[[ 28  48 -56 -21  23]
 [ 42  50  -9   2 -47]
 [  3  96  42 -39  13]
 [ 41   7 -41 -63  39]
 [-32  77  40   1  53]]
:
[[28 48]
 [42 50]
 [ 3 96]]

[[ -5  -6  16  26  30]
 [-36   0  61  62  91]
 [-97  -5 -46  50 -11]
 [ 24   8  14 -26  -3]]
:
[[ -5  -6]
 [-36   0]
 [-97  -5]]

[[-91  19 -29  79]
 [-55 -43 -40 -40]
 [-60  -5  18  26]
 [-12 -85 -33  15]]
:
[[-91  19]
 [-55 -43]
 [-60  -5]]

[[ 22 -45 -13  29  31]
 [ 15 -56 -29  30  -9]
 [ 24 -43 -70  38 -25]
 [  6  13 -19 -25  87]]
:
[[ 22 -45]
 [ 15 -56]
 [ 24 -43]]

[[ 40   2 -66  40  -6]
 [ 28 -43  17 -13   1]
 [-64  26 -16  -2  24]
 [-28  56 -21 -43 -10]
 [-51   2  80 -42  40]]
:
[[ 40   2]
 [ 28 -43]
 [-64  26]]

[[  2  56  13  68 -44]
 [-37  -9  12 -56 -52]
 [-50  13  98  18  61]
 [ 31  61 -70  24 -54]
 [ 58  80  66  35 -16]]
:
[[  2  56]
 [-37  -9]
 [-50  13]]

[[  68   37  -18   92   92]
 [ -62   89   36  -60    8]
 [-107    9   22  -29  -40]
 [ -98   45  -36   41  -22]
 [ -49  -61  -89  -98   98]]
:
[[  68   37]
 [ -62   89]
 [-107    9]]

[[-16  -3  49]
 [-25 -10 -81]
 [-17  -8 -33]
 [-13  -9 -54]]
:
[[-16  -3]
 [-25 -10]
 [-17  -8]]
---
[[ -6   2  36 -42  -3 -33 -23]
 [-15  -4 -11 -35  -3 -21   3]
 [-85  -4   3  12   0  -2 -23]
 [ 12  -4 -26   5  -8   4  62]
 [ 16   2  55 -37   1 -13 -18]]
:
[[-23  -6   2  36 -42  -3 -33]
 [  3 -15  -4 -11 -35  -3 -21]
 [-23 -85  -4   3  12   0  -2]
 [ 62  12  -4 -26   5  -8   4]
 [-18  16   2  55 -37   1 -13]]

[[ 12  30   7  14  18  14 -12 -31 -16 -14  37  18]
 [ 21  54  10  15  25  13 -15 -29 -33 -23  29  20]
 [ 21  75   1  18  50   5 -15 -21 -66 -28  31  14]
 [-27 -46   9  17   0  -2  16   8  19   7  23 -20]
 [-11 -45  -5   3 -11 -11  24  16  24  19   6  -6]
 [ 27  83  -5   4  41   8 -27 -25 -62 -26  13  19]
 [-24  10   4  20  40  -1  -5   4 -39 -14  21 -28]]
:
[[ 18  12  30   7  14  18  14 -12 -31 -16 -14  37]
 [ 20  21  54  10  15  25  13 -15 -29 -33 -23  29]
 [ 14  21  75   1  18  50   5 -15 -21 -66 -28  31]
 [-20 -27 -46   9  17   0  -2  16   8  19   7  23]
 [ -6 -11 -45  -5   3 -11 -11  24  16  24  19   6]
 [ 19  27  83  -5   4  41   8 -27 -25 -62 -26  13]
 [-28 -24  10   4  20  40  -1  -5   4 -39 -14  21]]

[[-28  37 -17]
 [  9  63  51]
 [ 79  23 -65]]
:
[[-17 -28  37]
 [ 51   9  63]
 [-65  79  23]]

[[  7  24  13]
 [-38 -18  16]
 [ 96 -10  41]
 [ 11  16   8]
 [ 11 -67 -11]]
:
[[ 13   7  24]
 [ 16 -38 -18]
 [ 41  96 -10]
 [  8  11  16]
 [-11  11 -67]]

[[ 24  58  -2  37]
 [ 74  29  15   0]
 [-16  80  73  27]
 [-43  40  -3  37]
 [  7 -77   7 -58]
 [-62   9  65 -11]
 [ 19 -25 -66   9]
 [  0  70 -35  64]]
:
[[ 37  24  58  -2]
 [  0  74  29  15]
 [ 27 -16  80  73]
 [ 37 -43  40  -3]
 [-58   7 -77   7]
 [-11 -62   9  65]
 [  9  19 -25 -66]
 [ 64   0  70 -35]]

[[ -6   5   7 -60  23 -36  60]
 [ 38  72 -13  -9 -31  36 -17]
 [  5  -4 -15   5 -21 -39  -3]
 [ 19 -15  18  15   0  -7  -8]
 [  0  20 -10   4  16  13 -13]
 [ 10  14 -71 -34  67 -40 -40]
 [  0  25 -67 -28  61 -41 -23]
 [ 33 -29  83  75 -91  27  56]
 [ 36  99 -12 -13  -3  50  23]
 [ 39  12 -24  45 -13  12 -48]
 [ 20  41 -95 -52  54 -44 -44]]
:
[[ 60  -6   5   7 -60  23 -36]
 [-17  38  72 -13  -9 -31  36]
 [ -3   5  -4 -15   5 -21 -39]
 [ -8  19 -15  18  15   0  -7]
 [-13   0  20 -10   4  16  13]
 [-40  10  14 -71 -34  67 -40]
 [-23   0  25 -67 -28  61 -41]
 [ 56  33 -29  83  75 -91  27]
 [ 23  36  99 -12 -13  -3  50]
 [-48  39  12 -24  45 -13  12]
 [-44  20  41 -95 -52  54 -44]]

[[ 56  24]
 [ 28  65]
 [-41  47]
 [ 22  11]
 [  5 -93]
 [ -1  39]
 [-19  45]
 [-16 -40]
 [ 28  74]
 [  8  64]
 [-10  70]]
:
[[ 24  56]
 [ 65  28]
 [ 47 -41]
 [ 11  22]
 [-93   5]
 [ 39  -1]
 [ 45 -19]
 [-40 -16]
 [ 74  28]
 [ 64   8]
 [ 70 -10]]
---
[[ -86   49  102  -56 -111  -42   19  -40]
 [  17    6   60   -1   37  -41   79   28]
 [ -41   71   42   20   98   17   -3  107]]
:
[[ -41   71   42   20   98   17   -3  107]
 [ -86   49  102  -56 -111  -42   19  -40]
 [  17    6   60   -1   37  -41   79   28]]

[[ 40 -54 -16 -19  28 -30  20]
 [ 30  31 -36   2  98  21  66]
 [-41   1  26  13 -29 -47  15]
 [-46  25 -10   6  -1  11  26]
 [-22  27   8  33 -42  20 -29]
 [-28 -10 -33 -15 -12  14   6]
 [ 32   8  29 -33  74 -35  44]
 [-10  90   9  23   5  87 -44]]
:
[[-10  90   9  23   5  87 -44]
 [ 30  31 -36   2  98  21  66]
 [-22  27   8  33 -42  20 -29]
 [-46  25 -10   6  -1  11  26]
 [ 32   8  29 -33  74 -35  44]
 [-41   1  26  13 -29 -47  15]
 [-28 -10 -33 -15 -12  14   6]
 [ 40 -54 -16 -19  28 -30  20]]

[[ -74    9   33   23    9  -27]
 [  40   -8    9    7   -8   12]
 [  26    8  -15  -22    6  -21]
 [  38   -1    8    8    5  -11]
 [  -5   24   -5   -4    5    3]
 [ -11  -64   34    9  -27 -112]
 [ -30   -3  -15  -13   11  -19]
 [ -33  -49   33   33  -22  -87]
 [ -31   -9   -1   -6  -16   18]
 [   3   53  -45  -40  -44  -62]]
:
[[   3   53  -45  -40  -44  -62]
 [  -5   24   -5   -4    5    3]
 [ -74    9   33   23    9  -27]
 [  26    8  -15  -22    6  -21]
 [  38   -1    8    8    5  -11]
 [ -30   -3  -15  -13   11  -19]
 [  40   -8    9    7   -8   12]
 [ -31   -9   -1   -6  -16   18]
 [ -33  -49   33   33  -22  -87]
 [ -11  -64   34    9  -27 -112]]

[[ 69 -71  -4 103]
 [ 34 -33 -16 103]]
:
[[ 34 -33 -16 103]
 [ 69 -71  -4 103]]

[[  46  -35  -35    2   10   20  -30  -32]
 [   6   13  -17    5   30  -26  -47   41]
 [  36   26  -24  -34  -40  -19   -4  -10]
 [  32  -44   26   -4  -73   61   40   26]
 [  42  -42   18  -14  -64   61   28    3]
 [ -13  -18    6   30  -47   28   78   28]
 [ -27   17    2    5  -12   -9   52   -8]
 [  58  -80    9   26   -5   80  -47   36]
 [   0   12  -32  -15  -71    0   26   37]
 [  26  -40   71  -10 -113   75   89   43]]
:
[[  36   26  -24  -34  -40  -19   -4  -10]
 [ -27   17    2    5  -12   -9   52   -8]
 [   6   13  -17    5   30  -26  -47   41]
 [   0   12  -32  -15  -71    0   26   37]
 [ -13  -18    6   30  -47   28   78   28]
 [  46  -35  -35    2   10   20  -30  -32]
 [  26  -40   71  -10 -113   75   89   43]
 [  42  -42   18  -14  -64   61   28    3]
 [  32  -44   26   -4  -73   61   40   26]
 [  58  -80    9   26   -5   80  -47   36]]

[[  -2  -20    6    6    8  -16  -80  -78  -89   28   27  -96  -54   10]
 [ -14    1    9   26  -18  -45   -9  -16   21   82  -37  -10   10  -14]
 [  21  -65   30  -14   12   22  -23   -7   -7    4  -46  -36  -21   -7]
 [   9   26 -108   -1   -2   67   45   22   55 -107   58   49   19    4]]
:
[[   9   26 -108   -1   -2   67   45   22   55 -107   58   49   19    4]
 [ -14    1    9   26  -18  -45   -9  -16   21   82  -37  -10   10  -14]
 [  -2  -20    6    6    8  -16  -80  -78  -89   28   27  -96  -54   10]
 [  21  -65   30  -14   12   22  -23   -7   -7    4  -46  -36  -21   -7]]

[[ 40 -10   7  15 -84  -9 -37  23 -29  30  -4  65  41 -15  35   8]
 [  8  -4  -1   1  23 -16  14  40  16  45  58  35  37   1  58   6]
 [ -8  24 -32   6  55  18  54 -10  11  18  42 -36  70   0  -5  11]]
:
[[ -8  24 -32   6  55  18  54 -10  11  18  42 -36  70   0  -5  11]
 [  8  -4  -1   1  23 -16  14  40  16  45  58  35  37   1  58   6]
 [ 40 -10   7  15 -84  -9 -37  23 -29  30  -4  65  41 -15  35   8]]
